Each row is followed by its band, which names the range that a hidden value of the row falls in. A new part has a new value, new ranges and new names.
[-346  -19 -109  -82  206  221 -200 -286  163  -35 -139  392  286  150
   71  -11  -33   82 -222 -156  409 -276  296 -111  -46  200   42 -355
  239  -55  172  216  -81   -7 -146  123   81 -114    2 -263  122] -> pona
[  94  324    0    3 -140  237  498  240  353 -261  244 -313 -298  336
  249 -374 -242 -259 -233  288  166  210  -13    1  417 -114  -78 -175
 -267   51  172   73 -287  103   84   -7   55   85 -168   57  -65] -> tusup
[ -34  144  -80  233  229 -379  175   10  -64   97 -563 -128 -183   26
  -19 -162  208  134  166   13 -471  355 -102  -96  113   19 -114  145
 -311  200   36   28  122   50 -120 -103 -126   19    7  243 -321] -> gipob
[ 143   45  109  -39 -566   14  -94  189    5  -84  526  143  233 -667
 -620 -270  -85   97  194  168  283  124   81 -116  -88   34  214 -235
  448 -289 -343   69 -306  197   38  249  -10   60 -108  -68   33] -> tusup
[-273  419 -129   94   84   16  402  174  338 -203  312  -80 -531  351
  126 -508 -255 -300 -160  371   48  350  -98 -325  334  -28 -326  -35
 -345   23  212  159 -137 -165  -62   -9 -179  -11 -225   20 -216] -> labe
[ 372  142  -64   65   78  -49  288    2 -145  179 -472 -422   92   32
  -56  -27   96   93   40  -75 -159  205 -104   30  116  -27  170  125
 -386  315  -83  -21 -119  326   33  -49  218   46  132  184 -221] -> gipob
[  46  214  151   75 -329   73  401  403  354 -292  229 -284 -307  300
  139 -400 -262 -136 -185  445  -28  432 -220  148  510 -168 -212 -149
 -214  192   -5 -155 -246  -10   13  -96 -189  -20 -286   -6 -199] -> gipob
[  21  127  -10  364  162 -474  284   49  -81   40 -485 -252 -275 -183
   68 -129  233   34  262  -87 -619  215   -2 -139   64  -79 -133  119
 -226   89    8   97  134  158  -79   21  -64   97  -26  324 -289] -> Liv
[ -50  110  157   -9 -385  -60 -124  109   -1 -147  419  204  188 -586
 -605 -417   69  171  100  205  367  197  242 -143 -117   56  290 -120
  465 -282 -354  147 -161   22  128  293 -133  162  -47  -21   85] -> pona
[ 201  315 -251   65  313  -39  290  -68 -139   30 -492 -369  -15  -74
  -48 -197  155  101   96 -171 -161  182   83  -43   16  -24  227    4
 -362  109   89  147  -31  272  -15  -26  263  179  180  271 -186] -> tusup
[ 240  250  -86  155  269  -74  365  -99 -153  122 -402 -469   -7  -10
   33 -107  130   -3    1 -164 -107   68  120 -133   37  -67  188  165
 -370  222  -61  139  -43  302  106  106  265  149  171  229 -163] -> Liv
[-302 -121 -155  -31   12   92 -297 -132  161  -83 -163  469  254 -103
  -13   54  -75  147   36 -181   64 -214  115    4  -46  166 -113 -554
  348 -157  205  101  -96   66 -353    7   22 -199 -121 -250   10] -> tusup
[   2  367  -58  -19  -84  216  444  220  327 -261  259 -245 -316  318
  153 -436 -247 -224 -220  314  187  282  -48  -56  374  -78  -86 -156
 -286   45  167   87 -260   19   36  -26    4   70 -159   35 -101] -> legip
[-298  370    7   56  146  122  339  125  331 -238  153 -156 -332  568
  179 -506 -228 -152 -392  400  230  369  -35 -104  423  -70 -198    7
 -345  275   65   11 -106 -241   38  -17 -216  -27 -166  -93 -186] -> gipob
[ 290  193  -15  146  179 -108  359  -36 -120   66 -516 -459   12  -10
   67 -108  216   76   19 -132 -171  140  114   22   85  -72  231  130
 -315  211  -39   95  -24  304  125   41  213  195  159  290 -128] -> Liv
[  91   15  280  -38 -569  -78  -26  200  117 -159  351  217  135 -457
 -447 -355  141  145   86  304  313  248  198  -25    7   91  278 -105
  473 -311 -252  142 -192   64  193  207 -172  208  -95   91  165] -> pona
[ 213 -167  281   41 -860 -247  -71  349  122  -29  429  308   63 -647
 -504 -137   25   78  355  303  -64  247 -112  -65   22   98   -7 -188
  516 -362 -248   27 -267  193  -18  116 -222   18 -260   69   16] -> legip
[  76 -446  277  -68 -447   36 -149   -3  296  130 -291  441  320  249
  219  346   48  106 -107   54   80 -143  -69  193  211  254 -127 -281
  328   44  128  -32 -197  165 -119  -85  -87 -234 -174 -159  135] -> gipob
[ 149 -106  497    8 -599  -68   32   96   57   13  346  121  247 -309
 -346 -171  161   73 -106  276  484   84  231  -96   -5   99  315  128
  442  -95 -453  140 -208   77  361  357 -144  150  -42   -8  225] -> Gege
[  79  360 -238  123  438  -90  325 -139 -125   55 -454 -346 -103    6
    5 -244  181   30   42 -151 -118  151  166 -192    3  -12  182  116
 -394  112   92  233   29  194   39   50  214  197  186  280 -175] -> pona
[   5   96  189  271  169 -338  348  -44  -84   62 -569 -337 -162  106
  198  -87  307   61  -78  -42 -259  176   69  -45   96  -41   39  289
 -288  314 -116  119  133   30  125   93  -70  125   72  220 -172] -> tatam
[ 318  215 -166   38   56   16  196   98 -163  -42 -460 -460  136 -187
 -172 -162   38  234  124 -129 -224  278  -99  233   86 -124  231 -151
 -281  229  -83 -107 -120  321  -95 -109  233   80  104  150 -267] -> labe
[-365 -312  302  132 -153 -129 -182 -157  115   60 -160  373  201   33
  146  220   46   71 -195  -94  124 -288   96  -75  -32  151 -182 -153
  350  121 -136   97   -6 -102 -119  217 -186 -250 -144 -339   34] -> tatam
[ -68  284  209   96  -44  194  540  133  341 -212  273 -368 -299  529
  370 -342 -227 -323 -481  314  333  113   74  -99  422 -141 -108   57
 -295  265  -10   89 -208  -54  231  155  -39   49 -154  -65  -35] -> Gege
[-328 -174   83   54    4   65 -251 -169  106  -50 -146  317  323  -19
   38   82  -51  146 -156 -163  191 -265  188   18  -31   88  -57 -360
  353   60  -52   43  -56   -1 -185  152  -32 -202  -93 -339   31] -> Gege
[-328  336  137  168  129   89  434   65  235 -231  239 -323 -341  420
  276 -394 -238 -262 -457  236  261  115   58 -194  299 -163 -188   59
 -303  318  -99   95  -95 -215  114  203 -129  -25 -151 -181 -159] -> tatam
[ 137   58  184 -142 -543   45  -73  153   54 -100  378  211  242 -476
 -572 -343   91  177   62  269  458  247  155  -46  -54  133  370 -125
  426 -284 -279  140 -261   92  167  198  -81  175  -30   25  156] -> legip
[-170 -363  150   89 -256 -184 -228  -31  213  151 -226  519  160   67
   78  251   11   89   62   19 -161  -97 -105  -40  110  222 -325 -237
  306   10   84  -16  -70   52 -270  -35 -210 -305 -227 -180  -43] -> gipob
[-147 -376  204   17 -292  -76 -200  -45  285  132 -212  540  194  221
  166  253   18   67  -68   68   14 -121  -61   10  160  259 -266 -235
  310   24  128    9 -110   32 -192  -42 -194 -283 -209 -198   53] -> gipob
[  73  305 -145  159  354 -101  285  -79 -128  -17 -456 -394  -46  -35
    0 -246  158   92   17 -145 -155  169  146  -55   35  -88  178   59
 -323  180   -8  121   32  182   32   51  168  171  149  220 -192] -> Liv
[ -81  354   27   79   -1   94  527  174  396 -246  219 -201 -455  432
  323 -442 -138 -313 -253  340  140  235   77 -168  404  -56 -155  -29
 -285    6  234  195 -164  -34  126   34  -73  135 -173  133  -43] -> pona
[ 106   51  171  297  131 -303  391  -58 -126  169 -514 -433 -125   81
  230   70  190  -29  -60 -132 -308   42  -21 -104   79  -74  -40  287
 -357  381 -160   85   54  148   84  129   47   22   60  146 -228] -> tatam
[   1  325 -328  101  353 -135  150  -34 -148  -37 -502 -243  -73 -164
 -153 -272  119  181  185 -153 -305  287   -7  -40  -15  -31   95  -91
 -322   91   91   90   36  140 -186  -89  119   95  108  203 -298] -> legip
[-329 -254   84   43  -58 -143 -222 -135  245  123 -259  604   95  216
  114  128   79   81  -47   47    4  -65    7 -137   82  295 -272 -172
  248  -25  188  114   -2  -88 -225  -25 -244 -241 -163 -156   12] -> gipob
[-156  -81  422  137 -513 -195 -112   90  -83  -22  463  122  193 -562
 -502 -168   -9   97  -37  159  316   28   90 -202 -151   -2   98   42
  457    4 -652   54 -134  -86  130  447 -238  -54 -122 -269  -19] -> tatam
[ 231  300 -205  -18  283   20  272  -81 -128   37 -560 -341   50   23
  -53 -209  215  162   12 -117  -27  240   89   29   33   27  327   38
 -363  145   90  152  -43  236   42  -63  245  209  220  276 -127] -> legip
[-197  -43  449  118 -515 -219 -123  142  -30 -143  407  161  159 -535
 -515 -318   87  186  -44  254  324  177  158  -93 -103   -3  167   25
  510  -52 -609   51  -81 -159  173  388 -336   51 -127 -181   29] -> tatam
[  72  195   29  220  342 -133  333 -210 -269  217 -418 -508   25   25
   40    1  116  -15 -149 -233  -21  -43   80 -234  -62  -71  141  327
 -418  440 -271  141   17  154  125  241  208   31  197   32 -226] -> tatam
[-351  -18 -182 -185  246  293 -285 -330  120   47 -214  450  377  244
  -21   21  -57  153 -271 -142  506 -204  182 -100  -63  278   71 -332
  155   45  170  177 -114  -57 -203   38   81 -195   50 -341   85] -> labe
[-365 -181 -102   44 -129 -100 -289   -9  241  -77 -111  594   56 -122
   -8   40  -68  106  155  -50 -167  -78  -39  -50   15  194 -326 -525
  366 -224  254   81  -59  -17 -437  -69 -173 -252 -253 -192  -66] -> legip

Next part:
[ 122  -52  116 -188  -21 -247  -75   81    5  341  326 -232  -82  290
  272  -87   68  -44   75 -134   53  -64  297  -51  277  -67 -320  231
  -90 -103  181  167  -12 -342  129  -51   85  121  243  249  182] -> <101>
[-304  118 -179  231  -38  147  115  216  233  179  175  104  124  332
   -2  342   67 -256 -135  -28   12  -38  -71   41  -20  -87 -103 -213
  333  131   22  -21 -115   11  125 -134  -86  -73   43  -63   13] -> <103>
[-338  121  -92  198  -73  -30  -43   -8  326  255  258   95  111  421
   61  229  110 -230  -31  -36   -5  -19  141 -139  105 -124 -257  -53
  347   71  119  161  -97 -138  -26 -149  -45  -14  -51   72 -207] -> <91>
[-101    5 -117  171  -55  230  -25 -182  -26 -100  -90   48  196 -180
  -32  130   72  108 -112  116   16   78 -238  270 -158  -21   30 -200
 -132   82 -130 -188   95  -80  -34  -24  325 -186   -7  -80  -88] -> <93>
[  87  -57  -85  -28  -97 -110   61 -194 -119  204   37  -14  123 -225
 -189  123  -14  112  -58   -9   79   70 -232  -35  -94   71   79  151
 -339  122   -1   69  360 -212  152   76   78  -59  -29   28  -42] -> <103>
[ 179  -75   25 -189  -34 -278  -27    7 -155  282  238 -177  -52   52
  153  -32    1   14   50  -77   31   10  179  -61  155    3 -147  262
 -257  -87  172  254   97 -410  174   -3  104   96  132  238  248] -> <101>
[ -75  -25 -183  125 -108  -58  122 -120  -44  142   73   66  104 -218
 -235  333  -19   44  -70   48   91  125 -295 -114 -151   98  131   31
 -256  185   -9   75  282 -150  117   17   81 -117 -128  -16  -36] -> <93>
[ 190 -222   44  -20   87   39 -199 -186 -279 -245 -162 -189    7 -505
  -67  -36 -126  145   33   35  -33  -59 -248  258   15   97  141  -55
 -585  -54 -125 -401  207    2 -152   99  362 -190   67  -58  -76] -> <93>
[ 211 -228  129 -103  224   39 -257   -6 -201 -313 -124 -237  -31 -340
   -3 -123 -210  -23   53  -33 -120 -247 -174  281  149   78  114 -110
 -459 -130 -148 -499  103  159 -137   92  167 -167  205  -36 -130] -> <94>
[ -16   92 -117  -32 -136  -94  147 -129    8  329  142   77  194   53
  -67  128   80   59 -105   11   69  107  -93  -83 -136    3  -35  115
  -66  122   43  309  273 -348  307    9    2   23    8  127   38] -> <99>
[-140   55  -73   30  -59 -108   91 -136  107  173  137  112  155  -32
 -176  209  -11  -19  -25   13  -14   32 -201 -247 -103   82   23   22
  -51  188  -13  142  285  -74  185   28 -122  -43  -72   19 -264] -> <105>
[ 148   12   63 -113    0   20   40  -22   48   73  115 -126   80   43
  105   -4   55  149  -75   53  156  -18 -110  139  -46   25  -56  -44
 -290   -5 -133  -39  233 -246  224    2  254  -75  300  248   91] -> <99>
[-197  -21 -159  300  -11  277 -129 -112   14 -151 -122   49  163 -114
  -50  196   31  -58 -112   78  -35    7 -179  324  -64  -79   21 -268
  -17   36  -83 -296  -55   14 -209  -70  303 -225  -72 -151 -131] -> <93>
[-225   49 -233  351 -110  137   77  -25  285  128  107   89  131  102
 -233  482   50  -84 -186   74  262   58 -292   40 -104  -19   65 -150
  -61  175  -94  -82  158 -105  -47 -107  186 -247  -64   61  -98] -> <93>
[ -86   66   83   29  -31   48  115  -52  384   97  208  -26  103  134
  -79  204   81  112  -60   51  237  -38 -309 -116  -74   86  -65 -141
 -153  208 -233 -170  343   39  179  -14   95 -161  231  154 -306] -> <94>
[ -18   25   90 -143   41  -90  -87  174  -56  249  192 -140   -3  323
  336 -130   64 -173   58 -158 -174 -131  319   68  205 -123 -332   16
  212 -109  194   58 -176 -159  176  -45  -39  165  232   37  156] -> <109>
[ -55   18  -13   83  -65  168   30 -301   95 -100  -38   48  216 -233
  -97  109   84  259  -81  154  102   91 -370  112 -211   73   47 -168
 -275  171 -247 -189  322  -42   48   29  312 -211   52    4 -292] -> <103>
[-205   60  -82  204    3   46   39  214  397   34  361  -34  -38  392
  126  372   62 -148  -66   93  222   -9   13  -40  113  -23 -139 -178
   46   23  -60   24 -120 -162   -5 -217  190 -166  154  294   61] -> <101>
[  17   97    1  -89 -115 -123   96  -21  122  402  257  -51  100  292
  114   54  139   38  -64  -43  140   37   78  -66    3  -55 -212  117
  -12   45   73  260  183 -380  295  -38   73   69  184  246  106] -> <109>
[ -15  -72  -89   75  132  143  -46    7 -118 -346  -78    3   81 -318
  -55  151 -144  -15  -50  135 -105  -43 -282  184 -102  110  216 -260
 -277   -3 -178 -231   60   50    1    5  164 -213   38  -22  -42] -> <105>
[-144  -58  -58   39   94  -32 -274  -59 -223  -29  -66   15   96  -43
  104  -93  -86 -281   66 -110 -412 -133  206  120  163 -113 -117  -34
  196 -124  206  -32 -222  -10 -147   -6  -88   52 -128 -206 -140] -> <109>
[   3   54   49    4  -67  -35   62 -130  294   89  247  -63   65  115
   38  170  107  195  -50  129  294   68 -153  -83  -57   67  -84  -46
 -296   88 -168   48  302 -276  134  -58  319 -147  204  358 -103] -> <91>
[ 148 -116  -33 -193   38  -71 -105   11 -528  125  -93 -102   81 -215
  152 -226  -62  -81   35 -157 -354  -64  141  252   79  -66  -76  130
  -48 -112  216   19  -81 -151  155   90  -47  150   38 -217  245] -> <103>
[-194  141  -34  -31 -113  -18  171   76   80  393  221   68  152  292
  124   90  163  -71  -32 -101  -85   28   49 -104  -41  -68 -265  -12
  328  169  121  167   14  -94  358  -32 -164  132  100  -90    9] -> <103>
[-308  212 -176  174 -159  131  200   -9  263  319  177  200  268  331
  -13  267  192  -74 -169   20   49   94  -97  -26 -165  -96 -157 -125
  357  218    7  189   57 -153  264 -100  -61  -17    3  -18  -81] -> <94>
[ 195 -263   66  -78  262   91 -325   25 -383 -407 -227 -219  -23 -430
   47 -178 -250 -102   59  -45 -284 -255  -99  415  164   34  138 -146
 -378 -204  -77 -519  -66  178 -205   86  159 -142  132 -163  -38] -> <94>
[ 189 -234  111 -259  179 -161 -316   74 -570 -163   -1 -263 -131 -253
  404 -338 -135 -105  219 -111 -454 -126  373  223  314  -26 -167   98
 -173 -303  246  -63 -327 -133  -73   33  119  141   98  -96  267] -> <101>
[-313  107 -178  240  -75  103   74  233  201  315  194   66   94  418
   37  317  103 -308 -116 -104    2  -47   47   41   53 -151 -201 -137
  409  106  134    2 -176  -33   92 -142  -95   -9   24 -100   65] -> <93>
[   2 -119  -33   84  135  181 -119 -144 -106 -429 -161  -12  111 -450
 -118   91 -144   73  -28  150  -95  -56 -374  223 -106  125  231 -268
 -384   22 -252 -384  148  143 -113   46  239 -273   18  -80 -236] -> <94>
[-253   -2  -98  270   96  195 -197  -25  161 -300   12   44   82   27
   56  203  -34 -162  -40  128  -80  -63  -54  179   46  -46   -8 -325
   44  -50  -99 -215 -173   26 -258 -135  239 -232  -34   23 -209] -> <91>
[-167   43  -63  -27  -71 -122   99 -164  -50  186   93  140  174 -134
 -130  122    2   -6   35  -28 -182   59 -160 -264 -116   83  -19   45
   39  213   59  158  224   -6  233   69 -210   45 -130 -154 -269] -> <94>
[ 154 -161   16 -179    2  -91 -192 -166 -565  113 -157 -126   86 -344
  119 -283  -37   13   86 -161 -357  -37  123  238   87  -61 -104  172
 -148  -98  220  -62   -5 -134   31  132   59  136  -27 -276   96] -> <93>
[-289  200 -102  166 -143  123   93 -159  340  281  134  182  299  321
  -41  178  191  -30 -151   29   69   50  -99  -24 -132 -108 -180 -109
  294  194  -44  123  144 -141  151  -76   -2  -53    9   28 -285] -> <105>
[  79    6  -23  -86 -103  -65    9    0  -92  444  103 -101  116  195
   83  -58  104  -44  -76 -172   20  -39  105  148   80 -136 -219  177
   33    6  158   81   89 -271  202   13   13  103  152    4  159] -> <103>
[-206  125 -104   14 -112 -103  137  -91   69  327  169  155  198  116
  -67  162   72  -66  -35  -41  -96   68  -56 -235 -103   -1 -104   51
  190  189  104  281  165 -141  283    4 -202   72  -81  -44 -155] -> <105>
[-146  -74   18    3  174    4 -192   74 -135 -156  -27  -16   37  -93
   61  -21 -149 -268   96  -90 -388 -201   30   37  136    2  -38 -163
  120  -46   68 -220 -156  222  -61   21 -169   -6  -12 -231 -215] -> <105>
[ 178  -50   31 -129  -38 -190  -71 -148  -42  258  114 -132   66   18
   -6  -44   -1   51  -27  -61  101  -37   20    8   77  -12  -73  212
 -307  -47   50  122  279 -349  107   40  128    5  122  233    9] -> <109>
[  16   38 -100  -32  -92  -84  167 -149    1  176  109   67  168 -136
 -162  186   11  124  -87   65   94  105 -269 -123 -185  104   93   65
 -251  170  -67  184  376 -227  286   46   27  -60    6  110  -53] -> <105>

[-206  386 -169 -196  132   20 -214  -92  105  254 -570   42  262  102
  163  283 -132  -14   66  -78  199  -72  193 -328 -172   37 -141  -41
  126 -109  193  -40  -52    2 -322 -351   81  -69    0 -179 -305] -> Q
[ 224 -122 -158 -215 -207 -109  335 -201 -475 -288   87 -225  195  153
  207 -541   93  388 -361 -102 -108 -101 -213  193 -145 -277 -294 -181
 -194   65 -340 -161  201 -183 -179   41  165 -132 -158  -56 -280] -> F
[-440  436 -208  -34  312  182 -250 -188   66   88  -31  233 -157  172
  -90  284  160  -51  220 -188  462  -54   75 -102 -165   66  276 -216
  327   79  323  120  -23  277 -240 -184 -226  -67  -60 -130 -381] -> J
[ 395 -106  -74   84  -51   70   84   18 -258 -216  132 -150  -32    8
 -102  -71  -72  215  -95 -109  129  173 -391  157  -79  -15  -73 -100
 -163  -78 -157  114   10 -198   89  164  282  152  -22  -63 -109] -> Y
[  29  135  -21  207  -96 -224 -239    6  182  140  108  333 -347  -64
 -357  323  149  -97  366   83  111  -95   90 -251  164   18  169  220
   89  -32   -8   79  227  208 -101  -16 -155  122  -16 -194   24] -> H
[ 297 -104 -104  -16 -119  127  150  -65 -285 -266  209 -190   37    8
  -61 -157  -25  201 -112 -151  115  153 -407  162  -66  -87  -87 -131
 -187 -112 -110   16   38 -177   77  146  254  105  -83  -44 -213] -> Y
[ 165   20 -188  236  174  123  -57  -79 -315 -273  259   27 -271   66
 -165   13  -16  210 -156 -253  227  182 -357  282 -174   43  127 -223
   28   62   -6  205  -94 -144   12  175  198   81  -22   14 -150] -> J
[-408  343    7  -49  120   36  -35   67  127  299 -101  207 -149  263
  -82  117  271    7  352   50  329 -280  286 -174  -52   23   39 -172
  238  255   48  195  136  624 -200 -304 -387   -8  -93 -264 -186] -> B
[ 141  -50 -204 -102   -8   37  170 -249 -380 -343  290 -106  -20  118
   15 -330  117  268 -225 -185  120   24 -316  205 -109 -191   20 -212
  -62   51 -151  -57  113 -150  -95  164  105  -74  -90    1 -295] -> Y
[ 141  102   -9  108 -255 -354 -151   37  103  205 -212  201  -83  -72
 -150  218   14   -8  201  135 -104 -155  172 -317   97  -27 -158  281
  -48  -90 -130  -28  241   57 -199 -159    8   84  -51 -239   30] -> F
[-130 -245  -28  -71  -65  159   64  221  -51   90   43  -95   77  104
   82 -201 -178   99 -347 -223 -389  -56  113   58  334 -279 -334 -136
 -214   35  -83 -229 -276  137  142   74  448 -128  196  233  227] -> Y
[-181 -185 -107   42  -68  202   15  101 -130  -18  186  -35  -40   40
  -16 -126 -174   61 -345 -321 -324   11   24   97  277 -248 -236 -133
 -186    4   35 -201 -293   72  122   83  445  -89  122  262  139] -> Q
[-118  161 -128  -46 -277 -328  -70 -247   18   66   39  245  -92  -38
 -127   37  188  -41  160   41  -64 -248  190 -327  125 -194  -34  226
    6  -49  -51 -203  332  116 -321 -162 -154  -61 -147 -172 -174] -> H
[-123  318  -27 -186  223  241 -316  123  388  288 -335   63  126   83
  -39  480   18 -133  434   -9  442   63   20 -245  -28  151  182  -81
  198 -191  287   97  -24  216  -19 -123  -84   48   90 -239 -248] -> Y
[-216  449  -84  215  180   37 -121    4  -56  239 -331  156 -142  128
 -150  353  -98   13  209  -57  422  -53  129 -257 -264  209 -107  -93
  157  129  130  373  -95  246 -245 -426  -37  209 -107 -240 -201] -> U
[-178 -217 -100  -70  -36  182   26  117  -93   12  120  -63   42   89
   72 -192 -155   88 -381 -291 -364  -28   69   93  304 -296 -249 -154
 -175   18  -13 -265 -279   74  105  106  440 -166  174  269  155] -> L
[-233 -144 -176  -46   63  224 -103   46  -76  -37  139    7   -7   79
   70  -95 -129   69 -383 -368 -295   23   34  160  234 -246 -103 -192
  -75   -9  111 -267 -303   10   68  145  411 -217  175  283   70] -> U
[ -39  152  -44  138 -255 -262 -114  -80   76  138   27  254 -200  -85
 -270  210   88  -89  266   65    3 -155  146 -341  146  -65  -46  255
  -23  -61  -27  -26  235  174 -187 -171  -87  115 -113 -190  -46] -> H
[   3  177 -112   42 -226 -382 -117 -192   18  101  -85  249 -108  -54
 -151  125   96  -20  156   81  -35 -202  178 -361   74 -110  -68  265
    6  -50  -91 -110  296   36 -328 -180  -84   10 -109 -202 -110] -> H
[-112  272 -157  268 -145 -304 -192 -213  -41   93  -10  340 -299  -87
 -292  284   15  -74  167  -22   54 -137  168 -352   21  -13  -14  245
   53   -7   42   39  159   65 -320 -239  -47  113 -134 -155  -92] -> Q
[-199 -125 -187  -48   60  181 -135   25  -81  -42   63    5   36   64
  103  -70 -153   81 -402 -363 -302   40   24  153  188 -225 -127 -173
  -76  -45  115 -283 -295  -60   32  122  438 -224  159  262   43] -> J
[ 135   75   60  239 -250 -209 -187  170  178  219  -51  224 -225 -107
 -301  341   43  -73  353  115  -15  -73   86 -239  147   60  -60  251
  -46 -104  -48   95  192  191  -29 -100  -25  200  -55 -243   85] -> B
[  90  207 -185   30 -105 -383 -260 -215   38   94 -270  237  -30  -79
  -68  239  -42   -5   54   26  -45 -112  151 -357   -1  -57  -40  273
   46 -134  -28 -129  201 -190 -370 -143   62  -34  -21 -169 -114] -> L
[  97  262   96   38  203   76 -219  370  273  433 -618   10  101  119
  -31  464 -194    1  321  110  327   30  121 -278 -103  261 -153  -36
   84  -45   34  326 -119  208  -16 -259  102  209  130 -293   16] -> H
[-358  369 -104  -56  110  247 -147 -105  144  125   38  140  -90   81
 -190  311  139 -140  388 -114  473  -16    4 -212  -44   51  196 -117
  181  -46  313  114   28  351  -98 -203 -209   84 -104 -181 -358] -> L
[ 115  109    5  147 -137 -247 -255   83  222  194  -62  273 -219  -70
 -257  335  105  -68  346  117   32  -94  108 -246  142   35   79  239
   52  -92  -37   42  235  147  -99  -36  -97   98    0 -235   40] -> F
[ 254 -131  -92  -41 -151   82  229  -87 -339 -308  337 -165  -26   69
  -56 -300  127  259 -104 -125  102   60 -386  248  -67 -145  -52 -181
 -160   -5 -188   11  148  -69   54  173  110   44 -135  -66 -235] -> F
[ 178  130  -49  226  -68 -253 -313   12  178  137  -62  287 -261 -121
 -317  416   -6  -89  294   71   84   -3   39 -287  119   70  116  277
   48 -134   -1   74  158   -4 -109   -8   17  151   37 -189   47] -> Y
[ 466  -94  -59  151  254   87  -95  136 -134 -174  107  -48 -195   97
 -139   62  -33  248  -31  -79  278  223 -399  264 -104  109  180 -183
   29   27 -163  277  -36 -165  135  329  207  117  147  -66    1] -> Y
[ 301  -48  -85  217  220  158  -57   60 -184 -215  283    2 -302   83
 -236   58   14  192    1 -148  318  208 -399  266  -86   85  216 -208
   36   58  -75  294  -53  -60  141  283  144  149   70  -34  -52] -> L
[  97  141   27  317 -153 -263 -222   91  164  215  -15  312 -343 -104
 -393  397   24 -107  372  118   79  -74  118 -329  157   77   21  287
   12  -46  -44  161  172  194  -84 -113  -54  237  -27 -224  108] -> H
[ 193   42 -240  187   10  -17   61 -239 -469 -339  214  -19 -165   37
  -96 -125  -24  263 -250 -240  148  117 -350  211 -246  -34  -26 -155
  -55   41  -86  111   11 -261 -135   65  216   65 -146  -21 -258] -> J
[ 404 -126    4   78  -12  118  101  166 -200 -154  126 -161  -59   81
  -90  -79   10  254   -8  -55  174  146 -382  250  -96   35  -50 -181
 -121   -7 -197  206   38  -47  159  186  185  154  -11 -122  -72] -> F
[-227  397  -31  181  427  142 -303  164  203  320 -262  246 -264  195
 -199  485  -14  -46  343  -30  508  -17  151 -183 -124  255  183 -162
  315  166  185  417 -143  380 -102 -206 -134  137  103 -198  -61] -> Q
[ 222   57 -201  248  177  -58   17 -127 -429 -247  111   35 -256  126
  -97  -91  -38  309 -244 -179  191   76 -254  221 -261   31    8 -195
   37  181 -165  246  -28 -190 -144   81  179   62  -42  -32 -128] -> U
[ -40 -317   65  -43 -188  189   86  374    4  115   81 -128   69   81
   55 -184 -105  110 -233 -168 -427  -47   63  157  347 -238 -356 -136
 -258    0 -109 -191 -203  225  255  110  400  -76  147  154  260] -> B
[ 478  -94 -167   -2  164  -38  -53  -14 -256 -213 -114 -132   52   86
   87  -83 -141  320 -288 -124   69  168 -326  206 -170   -7  -31 -143
  -50  -42 -210   57  -34 -415  -42  238  365  -25  121  -26  -82] -> L
[-224 -146 -139   45   39  253 -103  113  -72   -7  137    4  -45   53
   11  -29 -178   47 -346 -369 -284   60   18  152  236 -195 -148 -179
 -108  -21  133 -198 -354   45  125  111  451 -135  161  274  115] -> J
